Below are the code and all the weights of a small trained network. Each question names an input and a class and asks about switching units off, where a switched-off unit gives its printed mean instead of its output.

import numpy as np


def w(rows, s, z=0):
    codes = np.array(rows[::2]) - 128.0
    scale = np.full(codes.shape[1], s)
    scale[-1] = z or s
    return codes * scale


def norm(h):
    return h / np.sqrt((h * h).mean(-1, keepdims=True) + 1e-5)


def f(y):
    return y / 2 * (1 + np.tanh(0.7978845608 * (y + 0.044715 * y**3)))


def log_softmax(a):
    a = a - a.max(-1, keepdims=True)
    return a - np.log(np.exp(a).sum(-1, keepdims=True))


def net(x, mask):
    res = np.array(x, float).reshape(1, 3) / 4 @ E
    u = 0
    for l in range(4):
        y = f(norm(res) @ A[l][:, :-1].T + A[l][:, -1])
        res = res + np.where(mask[u : u + 4], y, B[l][:, -1]) @ B[l][:, :-1]
        u += 4
    return log_softmax(norm(res)[-1] @ U[:, :-1].T + U[:, -1])


A, B = {}, {}
E = w([
[103,109,88,155,254,115,11,143],'x0',
[175,74,151,126,159,106,145,75],'x1',
[139,90,202,129,102,19,103,250],'x2',
],0.0073)
A[0] = w([
[210,4,177,125,149,73,128,1,2],'L0N1',
[202,51,137,133,173,79,83,126,189],'L0N2',
[150,136,101,111,159,162,150,50,118],'L0N3',
[189,75,177,68,71,164,148,143,121],'L0N4',
],0.0073,0.0039)
B[0] = w([
[92,220,104,99,121,202,144,249,214],'L0N1',
[84,111,105,121,90,95,93,130,254],'L0N2',
[214,135,101,146,133,89,100,109,221],'L0N3',
[92,121,144,197,145,69,140,117,206],'L0N4',
],0.013,0.0045)
A[1] = w([
[149,126,146,101,157,121,147,137,4],'L1N1',
[78,80,91,2,90,142,94,122,92],'L1N2',
[82,105,118,146,81,81,120,127,114],'L1N3',
[70,134,109,188,91,156,123,131,100],'L1N4',
],0.0069,0.0041)
B[1] = w([
[74,2,140,93,110,152,134,133,54],'L1N1',
[58,195,145,252,162,46,233,113,164],'L1N2',
[155,183,102,136,76,212,31,19,250],'L1N3',
[157,137,170,206,204,169,127,154,185],'L1N4',
],0.0087,0.0022)
A[2] = w([
[102,237,160,45,126,250,117,255,152],'L2N1',
[124,48,170,168,133,158,221,158,5],'L2N2',
[244,99,211,44,160,88,100,178,37],'L2N3',
[44,35,141,86,253,81,36,198,18],'L2N4',
],0.0057,0.0019)
B[2] = w([
[125,140,110,163,134,182,192,255,255],'L2N1',
[93,93,106,144,196,96,185,89,112],'L2N2',
[137,93,176,218,40,140,141,134,105],'L2N3',
[69,105,181,35,166,120,198,106,231],'L2N4',
],0.0097,0.0039)
A[3] = w([
[148,123,157,170,211,141,109,128,123],'L3N1',
[126,73,165,108,69,49,90,204,65],'L3N2',
[136,119,187,111,43,110,254,132,114],'L3N3',
[183,154,96,153,122,79,87,144,252],'L3N4',
],0.0096,0.0035)
B[3] = w([
[145,93,133,92,75,83,136,134,147],'L3N1',
[254,133,59,117,116,212,170,62,237],'L3N2',
[63,88,95,70,213,107,66,143,254],'L3N3',
[104,110,170,146,88,129,166,165,243],'L3N4',
],0.013,0.005)
U = w([
[107,168,100,88,178,225,165,239,161],'0',
[253,122,69,125,69,158,112,30,173],'1',
[27,82,128,70,204,26,86,90,165],'2',
[93,178,214,239,42,46,141,193,185],'3',
[141,130,244,142,154,131,131,113,2],'4',
],0.012,0.0061)

Each question gives the input, the list of numbers given to net, and the class t.
The units are the neurons (one row each of A and B). Each row of codes is followed by its name. A weight is (code - 128) times the scale printed after its matrix; where a second scale follows, it is the last column's (A, B and U).
mask holds one flag per neuron, layer by layer. A switched-off neuron (its flag False) gives its mean, the last column of its row in B, instead of its output. The means were averaged over made-up inputs and are rounded, as every weight is.
A unit's drop is (log p(t) with every unit on - log p(t) with that unit switched off) / (log p(t) with every unit on - log p(t) with every unit switched off).
The circuit of an input: a set's keep is (log p(t) with only the set's units on - log p(t) with every unit switched off) / (log p(t) with every unit on - log p(t) with every unit switched off). Starting from the 12 units with the biggest drops (on a tie, the unit counted first), units are removed one at a time, each time the one whose removal leaves the highest keep (on an exact tie, the one counted first), for as long as the keep stays at least 0.8.
circuit, biggest first: the units of the circuit, biggest drop first
unit that matters most: the unit with the biggest drop
top k neurons: the k neurons with the biggest drops, biggest first
top k neurons in layer l: the k neurons of layer l with the biggest drops, biggest first
drop when u is switched off: that unit's drop, to one decimal
input [-5,5,8], class 1: unit that matters most : L3N2
input [-6,6,-4], class 0: top 2 neurons : [L0N1 L2N4]
input [6,-5,-2], class 2: top 3 neurons : [L0N1 L3N2 L2N4]
input [-1,8,-8], class 0: top 2 neurons in layer 3 : [L3N2 L3N4]
input [-6,-4,-1], class 2: top 2 neurons : [L0N1 L3N3]
input [3,0,2], class 3: circuit, biggest first : [L0N2 L3N3]
input [-4,4,-3], class 0: top 2 neurons : [L0N1 L0N2]
input [5,4,6], class 1: top 4 neurons : [L3N2 L3N3 L0N2 L1N3]
input [-4,-7,7], class 0: top 4 neurons : [L0N3 L0N2 L2N1 L3N3]
input [1,-2,3], class 3: top 4 neurons : [L1N3 L0N1 L1N2 L0N3]
input [-5,6,7], class 1: top 2 neurons : [L3N2 L0N4]
input [-8,-1,7], class 2: top 4 neurons : [L3N3 L0N2 L0N3 L2N2]
input [2,0,3], class 3: top 4 neurons : [L0N2 L1N3 L1N2 L0N3]
input [8,5,8], class 1: top neuron in layer 3 : [L3N2]
input [6,2,-5], class 2: top 4 neurons : [L3N2 L1N3 L3N4 L2N1]
input [4,5,6], class 1: top 3 neurons : [L3N2 L0N2 L3N3]
input [0,1,-3], class 3: top 2 neurons in layer 3 : [L3N4 L3N2]
input [-3,-4,-7], class 1: top 2 neurons : [L0N1 L0N3]
input [1,2,2], class 3: top 4 neurons : [L0N2 L1N2 L3N3 L1N3]
input [8,-2,-3], class 2: unit that matters most : L0N1
input [0,-3,-1], class 3: top 2 neurons in layer 1 : [L1N2 L1N4]
input [7,-3,1], class 2: drop when L0N1 is switched off : 0.7
input [-7,7,-2], class 0: drop when L2N1 is switched off : 0.3
input [-1,-2,2], class 3: drop when L0N1 is switched off : 0.7
input [-6,5,3], class 2: drop when L0N4 is switched off : 0.9
